Here is a tiny trained network, its code and every weight. The questions are about switching its units off for an input and a class, where a switched-off unit gives its printed mean instead of its output.

import numpy as np


def w(rows, s, z=0):
    codes = np.array(rows[::2]) - 128.0
    scale = np.full(codes.shape[1], s)
    scale[-1] = z or s
    return codes * scale


def norm(h):
    return h / np.sqrt((h * h).mean(-1, keepdims=True) + 1e-5)


def f(y):
    return y / 2 * (1 + np.tanh(0.7978845608 * (y + 0.044715 * y**3)))


def log_softmax(a):
    a = a - a.max(-1, keepdims=True)
    return a - np.log(np.exp(a).sum(-1, keepdims=True))


def net(x, mask):
    res = np.array(x, float).reshape(1, 3) / 4 @ E
    u = 0
    for l in range(4):
        y = f(norm(res) @ A[l][:, :-1].T + A[l][:, -1])
        res = res + np.where(mask[u : u + 6], y, B[l][:, -1]) @ B[l][:, :-1]
        u += 6
    return log_softmax(norm(res)[-1] @ U[:, :-1].T + U[:, -1])


A, B = {}, {}
E = w([
[165,186,213,39,2,131],'x0',
[198,217,62,137,147,102],'x1',
[159,52,109,46,129,17],'x2',
],0.00062)
A[0] = w([
[103,204,165,219,127,212,228],'0.n1',
[24,83,43,196,246,111,124],'0.n2',
[35,10,242,70,171,205,14],'0.n3',
[138,201,213,48,35,128,163],'0.n4',
[115,157,187,98,54,120,175],'0.n5',
[108,110,94,135,162,137,255],'0.n6',
],0.0014,0.00076)
B[0] = w([
[138,69,47,57,47,122,254],'0.n1',
[254,106,191,162,85,133,232],'0.n2',
[78,200,155,187,112,40,130],'0.n3',
[211,58,111,212,176,122,221],'0.n4',
[178,64,135,216,146,124,182],'0.n5',
[179,97,131,138,55,97,219],'0.n6',
],0.0012,0.00064)
A[1] = w([
[139,187,199,63,67,125,2],'1.n1',
[130,175,167,40,49,144,11],'1.n2',
[118,184,146,174,107,198,85],'1.n3',
[162,85,141,156,118,134,188],'1.n4',
[54,91,36,193,252,119,99],'1.n5',
[152,109,159,97,149,52,63],'1.n6',
],0.0024,0.00071)
B[1] = w([
[196,89,143,208,178,157,123],'1.n1',
[193,74,151,233,174,122,135],'1.n2',
[125,81,95,73,196,118,171],'1.n3',
[133,149,107,114,59,113,223],'1.n4',
[249,126,245,145,70,156,253],'1.n5',
[107,113,59,105,129,203,147],'1.n6',
],0.0019,0.00064)
A[2] = w([
[186,194,59,91,142,116,70],'2.n1',
[95,190,147,179,174,237,77],'2.n2',
[99,144,141,112,76,113,144],'2.n3',
[124,155,142,108,162,172,2],'2.n4',
[125,163,125,116,22,122,171],'2.n5',
[79,210,152,209,159,250,23],'2.n6',
],0.0019,0.00054)
B[2] = w([
[34,89,190,141,109,128,206],'2.n1',
[137,90,61,85,49,129,122],'2.n2',
[120,130,76,148,174,128,147],'2.n3',
[130,101,114,135,86,69,18],'2.n4',
[110,83,70,146,232,187,252],'2.n5',
[153,95,43,6,48,94,142],'2.n6',
],0.0016,0.00042)
A[3] = w([
[76,140,141,161,162,179,158],'3.n1',
[135,68,123,47,177,34,208],'3.n2',
[172,255,66,113,149,100,2],'3.n3',
[121,126,94,181,164,183,173],'3.n4',
[188,205,92,104,130,87,106],'3.n5',
[59,60,194,111,68,148,178],'3.n6',
],0.0025,0.00039)
B[3] = w([
[95,74,154,86,149,121,118],'3.n1',
[98,192,53,118,15,254,224],'3.n2',
[34,159,153,181,152,36,177],'3.n3',
[101,118,172,47,127,135,186],'3.n4',
[34,78,179,165,138,131,201],'3.n5',
[69,245,98,194,187,26,253],'3.n6',
],0.0018,0.00054)
U = w([
[255,90,198,179,115,147,150],'0',
[98,151,16,71,45,181,149],'1',
[24,177,166,189,181,29,145],'2',
[95,58,159,4,243,166,103],'3',
[146,151,126,38,175,78,5],'4',
],0.0092,0.011)

Each question gives the input, the list of numbers given to net, and the class t.
The units are the neurons (one row each of A and B). Each row of codes is followed by its name. A weight is (code - 128) times the scale printed after its matrix; where a second scale follows, it is the last column's (A, B and U).
mask holds one flag per neuron, layer by layer. A switched-off neuron (its flag False) gives its mean, the last column of its row in B, instead of its output. The means were averaged over made-up inputs and are rounded, as every weight is.
A unit's drop is (log p(t) with every unit on - log p(t) with that unit switched off) / (log p(t) with every unit on - log p(t) with every unit switched off).
The circuit of an input: a set's keep is (log p(t) with only the set's units on - log p(t) with every unit switched off) / (log p(t) with every unit on - log p(t) with every unit switched off). Starting from the 12 units with the biggest drops (on a tie, the unit counted first), units are removed one at a time, each time the one whose removal leaves the highest keep (on an exact tie, the one counted first), for as long as the keep stays at least 0.8.
units of the circuit, in order: the units of the circuit, biggest drop first
unit that matters most: the unit with the biggest drop
top k neurons: the k neurons with the biggest drops, biggest first
k most important neurons of layer l: the k neurons of layer l with the biggest drops, biggest first
drop of u: that unit's drop, to one decimal
input [4,-7,-5], class 2: top neuron	[3.n6]
input [-1,-6,-8], class 1: top 2 neurons	[2.n6; 2.n2]
input [-4,-7,5], class 2: 2 most important neurons of layer 1	[1.n3; 1.n5]
input [-6,-1,8], class 1: top 2 neurons	[3.n2; 1.n2]
input [-2,-5,4], class 2: top 2 neurons	[3.n6; 2.n6]
input [-4,-4,2], class 0: 3 most important neurons of layer 2	[2.n1; 2.n6; 2.n2]
input [3,-2,4], class 1: top 4 neurons	[1.n5; 3.n2; 0.n4; 0.n2]
input [2,1,3], class 3: top 3 neurons	[2.n6; 1.n3; 0.n1]
input [-6,0,8], class 1: top 4 neurons	[3.n2; 1.n2; 1.n1; 0.n4]
input [-6,6,-3], class 0: top 2 neurons	[1.n5; 3.n6]
input [0,-6,3], class 2: top 2 neurons	[3.n6; 2.n6]
input [-6,1,8], class 1: top 3 neurons	[3.n2; 1.n2; 1.n1]
input [-5,8,4], class 2: 2 most important neurons of layer 3	[3.n3; 3.n5]
input [-1,5,4], class 2: unit that matters most	3.n3
input [0,-7,-7], class 1: 2 most important neurons of layer 3	[3.n3; 3.n5]
input [-8,3,4], class 0: drop of 1.n5	2.2
input [-8,4,3], class 0: drop of 1.n5	2.2
input [-6,-2,3], class 0: drop of 1.n5	1.6
input [-7,5,8], class 1: 2 most important neurons of layer 0	[0.n4; 0.n5]
input [-1,8,-2], class 2: units of the circuit, in order	[3.n3]
